Below is a small trained network, with its code and all its weights. Each question gives an input and a class and asks what happens when units are switched off, that is, made to give their printed mean instead of their output.

import numpy as np


def w(rows, s, z=0):
    codes = np.array(rows[::2]) - 128.0
    scale = np.full(codes.shape[1], s)
    scale[-1] = z or s
    return codes * scale


def norm(h):
    return h / np.sqrt((h * h).mean(-1, keepdims=True) + 1e-5)


def f(y):
    return y / 2 * (1 + np.tanh(0.7978845608 * (y + 0.044715 * y**3)))


def log_softmax(a):
    a = a - a.max(-1, keepdims=True)
    return a - np.log(np.exp(a).sum(-1, keepdims=True))


def net(x, mask):
    res = np.array(x, float).reshape(1, 7) / 4 @ E
    u = 0
    for l in range(2):
        y = f(norm(res) @ A[l][:, :-1].T + A[l][:, -1])
        res = res + np.where(mask[u : u + 7], y, B[l][:, -1]) @ B[l][:, :-1]
        u += 7
    return log_softmax(norm(res)[-1] @ U[:, :-1].T + U[:, -1])


A, B = {}, {}
E = w([
[126,126,128],'x0',
[129,126,129],'x1',
[147,255,128],'x2',
[98,146,179],'x3',
[90,135,92],'x4',
[129,128,127],'x5',
[128,128,128],'x6',
],0.0029)
A[0] = w([
[48,179,46,205],'L0N0',
[202,201,200,83],'L0N1',
[88,242,132,1],'L0N2',
[174,206,70,55],'L0N3',
[253,250,18,25],'L0N4',
[219,224,85,78],'L0N5',
[158,238,109,227],'L0N6',
],0.0053,0.0018)
B[0] = w([
[97,86,85,210],'L0N0',
[112,75,192,174],'L0N1',
[157,143,128,180],'L0N2',
[147,70,119,164],'L0N3',
[77,47,150,242],'L0N4',
[135,3,122,200],'L0N5',
[230,79,124,255],'L0N6',
],0.0053,0.0026)
A[1] = w([
[157,198,172,90],'L1N0',
[82,112,119,37],'L1N1',
[131,3,209,116],'L1N2',
[157,92,128,220],'L1N3',
[169,61,124,238],'L1N4',
[177,80,86,240],'L1N5',
[198,108,205,4],'L1N6',
],0.0055,0.0014)
B[1] = w([
[145,197,42,113],'L1N0',
[150,58,138,125],'L1N1',
[137,242,140,254],'L1N2',
[125,249,52,179],'L1N3',
[119,252,86,220],'L1N4',
[131,250,130,204],'L1N5',
[45,18,51,151],'L1N6',
],0.0026,0.0042)
U = w([
[174,253,70,250],'0',
[63,116,24,62],'1',
[203,12,168,122],'2',
[180,48,37,43],'3',
[76,184,225,139],'4',
[20,94,143,142],'5',
[224,157,222,53],'6',
],0.012,0.0018)

Each question gives the input, the list of numbers given to net, and the class t.
The units are the neurons (one row each of A and B). Each row of codes is followed by its name. A weight is (code - 128) times the scale printed after its matrix; where a second scale follows, it is the last column's (A, B and U).
mask holds one flag per neuron, layer by layer. A switched-off neuron (its flag False) gives its mean, the last column of its row in B, instead of its output. The means were averaged over made-up inputs and are rounded, as every weight is.
A unit's drop is (log p(t) with every unit on - log p(t) with that unit switched off) / (log p(t) with every unit on - log p(t) with every unit switched off).
The circuit of an input: a set's keep is (log p(t) with only the set's units on - log p(t) with every unit switched off) / (log p(t) with every unit on - log p(t) with every unit switched off). Starting from the 12 units with the biggest drops (on a tie, the unit counted first), units are removed one at a time, each time the one whose removal leaves the highest keep (on an exact tie, the one counted first), for as long as the keep stays at least 0.8.
units of the circuit, in order: the units of the circuit, biggest drop first
unit that matters most: the unit with the biggest drop
k most important neurons: the k neurons with the biggest drops, biggest first
k most important neurons of layer l: the k neurons of layer l with the biggest drops, biggest first
input [-3,-1,-6,-6,5,2,-6], class 1: units of the circuit, in order -> (L0N6; L0N5)
input [-2,-6,0,1,-2,3,-4], class 4: unit that matters most -> L0N1
input [-1,7,8,-7,-1,-5,-6], class 2: units of the circuit, in order -> (L0N5; L0N4)
input [-8,1,7,2,0,5,4], class 6: 3 most important neurons -> (L0N1; L0N6; L1N2)
input [7,5,-4,-5,1,-6,-8], class 1: 2 most important neurons of layer 1 -> (L1N2; L1N4)
input [-3,4,-6,-1,1,-2,3], class 1: 4 most important neurons of layer 0 -> (L0N6; L0N1; L0N2; L0N3)
input [7,-3,-7,-4,5,6,-6], class 1: units of the circuit, in order -> (L0N6; L0N4; L0N5)
input [-8,-1,8,-5,5,6,-7], class 3: units of the circuit, in order -> (L0N5; L0N4)
input [-4,-4,-4,1,-8,4,-1], class 4: units of the circuit, in order -> (L0N6; L0N5)
input [3,-4,0,-6,-7,4,-6], class 0: 3 most important neurons -> (L1N2; L1N4; L0N6)
input [1,4,-7,-5,1,1,4], class 1: 3 most important neurons -> (L0N6; L0N2; L1N2)
input [6,-6,4,-5,7,-1,4], class 3: units of the circuit, in order -> (L0N6; L0N4)
input [-3,3,-6,-5,1,-8,3], class 1: 3 most important neurons of layer 0 -> (L0N6; L0N2; L0N1)
input [8,3,-5,-8,0,-1,4], class 0: unit that matters most -> L0N4
input [-2,-3,8,1,-1,-1,3], class 6: 2 most important neurons of layer 0 -> (L0N1; L0N6)
input [6,-6,-2,5,-2,-3,-8], class 4: units of the circuit, in order -> (L0N6; L0N4)
input [-6,0,-8,-7,5,-3,4], class 1: units of the circuit, in order -> (L0N6; L0N5; L0N4)
input [4,-4,-6,-8,4,-2,4], class 1: units of the circuit, in order -> (L0N6; L0N5)
input [-1,-8,3,-2,7,5,5], class 3: units of the circuit, in order -> (L0N6; L0N4)
input [4,1,2,-5,-5,6,-5], class 2: units of the circuit, in order -> (L0N4)
input [7,-7,-5,-1,-5,4,3], class 0: 2 most important neurons -> (L0N4; L0N1)
input [-2,-4,-3,-3,1,-6,7], class 1: 4 most important neurons of layer 0 -> (L0N6; L0N5; L0N2; L0N3)
